Below are the code and all the weights of a small trained network. Each question names an input and a class and asks about switching units off, where a switched-off unit gives its printed mean instead of its output.

import numpy as np


def w(rows, s, z=0):
    codes = np.array(rows[::2]) - 128.0
    scale = np.full(codes.shape[1], s)
    scale[-1] = z or s
    return codes * scale


def f(y):
    return np.maximum(y, 0)


def log_softmax(a):
    a = a - a.max(-1, keepdims=True)
    return a - np.log(np.exp(a).sum(-1, keepdims=True))


def net(x, mask):
    res = np.array(x, float).reshape(1, 8) / 4 @ E
    y = f(res @ A[0][:, :-1].T + A[0][:, -1])
    res = res + np.where(mask, y, B[0][:, -1]) @ B[0][:, :-1]
    return log_softmax(res[-1] @ U[:, :-1].T + U[:, -1])


A, B = {}, {}
E = w([
[119,150,186,118,158,24],'x0',
[80,120,139,221,184,129],'x1',
[95,102,149,91,190,171],'x2',
[97,112,151,171,206,139],'x3',
[92,29,188,179,52,140],'x4',
[232,53,132,116,153,72],'x5',
[139,145,153,166,71,254],'x6',
[47,59,212,108,132,116],'x7',
],0.008)
A[0] = w([
[119,191,157,123,165,109,221],'n0',
[95,86,186,133,6,142,160],'n1',
[163,110,127,1,159,122,128],'n2',
[131,84,72,155,116,197,116],'n3',
[165,164,176,55,59,145,193],'n4',
[207,182,51,85,171,119,204],'n5',
[161,108,139,25,117,167,162],'n6',
[166,175,177,116,173,141,166],'n7',
[166,230,69,134,106,152,132],'n8',
[161,120,156,52,122,153,141],'n9',
[89,228,129,105,151,128,253],'n10',
[150,143,137,197,178,104,100],'n11',
[179,156,46,101,105,137,148],'n12',
[154,6,167,141,140,70,148],'n13',
],0.0086,0.0034)
B[0] = w([
[83,187,151,96,110,59,192],'n0',
[108,45,115,111,72,119,243],'n1',
[67,255,131,120,160,85,212],'n2',
[112,161,101,190,141,207,192],'n3',
[107,119,106,98,96,56,220],'n4',
[155,166,56,143,127,68,254],'n5',
[42,209,156,182,133,58,202],'n6',
[119,148,118,160,148,95,170],'n7',
[177,57,49,136,100,92,222],'n8',
[64,188,160,152,158,43,181],'n9',
[77,124,147,132,30,77,216],'n10',
[135,176,139,95,150,132,168],'n11',
[132,135,79,133,141,90,216],'n12',
[250,48,146,116,199,98,232],'n13',
],0.0072,0.0085)
U = w([
[99,98,200,108,25,146,213],'0',
[188,141,27,94,92,88,121],'1',
[90,228,171,109,141,83,213],'2',
[114,133,118,126,96,254,5],'3',
[232,93,187,100,202,132,64],'4',
],0.0082,0.0019)

Each question gives the input, the list of numbers given to net, and the class t.
The units are the neurons (one row each of A and B). Each row of codes is followed by its name. A weight is (code - 128) times the scale printed after its matrix; where a second scale follows, it is the last column's (A, B and U).
mask holds one flag per neuron, in row order. A switched-off neuron (its flag False) gives its mean, the last column of its row in B, instead of its output. The means were averaged over made-up inputs and are rounded, as every weight is.
A unit's drop is (log p(t) with every unit on - log p(t) with that unit switched off) / (log p(t) with every unit on - log p(t) with every unit switched off).
The circuit of an input: a set's keep is (log p(t) with only the set's units on - log p(t) with every unit switched off) / (log p(t) with every unit on - log p(t) with every unit switched off). Starting from the 12 units with the biggest drops (on a tie, the unit counted first), units are removed one at a time, each time the one whose removal leaves the highest keep (on an exact tie, the one counted first), for as long as the keep stays at least 0.8.
units of the circuit, in order: the units of the circuit, biggest drop first
top k neurons: the k neurons with the biggest drops, biggest first
drop when u is switched off: that unit's drop, to one decimal
input [-3,-4,6,-7,-1,-1,0,0], class 2: units of the circuit, in order : n6; n2
input [6,-7,-1,-2,-8,5,2,0], class 2: units of the circuit, in order : n2
input [5,8,-7,7,-3,-3,6,8], class 0: units of the circuit, in order : n2; n5
input [-8,-5,-3,6,-6,1,-3,3], class 2: units of the circuit, in order : n2; n13
input [2,-3,-3,3,-5,5,0,4], class 2: units of the circuit, in order : n2; n8
input [6,8,-5,8,5,-8,5,5], class 0: units of the circuit, in order : n1; n2
input [7,8,-3,5,7,0,6,1], class 4: units of the circuit, in order : n13; n10
input [4,-5,2,3,1,6,-8,-2], class 2: top 2 neurons : n2; n8
input [-4,-2,-5,5,0,-5,0,3], class 0: top 2 neurons : n5; n2
input [3,-5,8,-8,2,6,4,-6], class 2: top 3 neurons : n6; n2; n9
input [-8,8,-7,-8,0,7,7,3], class 3: top 2 neurons : n3; n5
input [7,-6,-2,3,-7,-8,0,-3], class 1: top 3 neurons : n8; n5; n6
input [7,8,4,-3,-4,6,-3,4], class 4: top 2 neurons : n13; n6
input [1,0,-7,2,7,4,-5,7], class 4: units of the circuit, in order : n13
input [-3,3,5,0,6,6,7,-5], class 3: drop when n3 is switched off : 0.3
input [-2,8,-8,1,-1,-8,-4,4], class 0: drop when n1 is switched off : -0.2
input [-6,7,-4,2,0,-3,-7,5], class 0: drop when n7 is switched off : 0.1
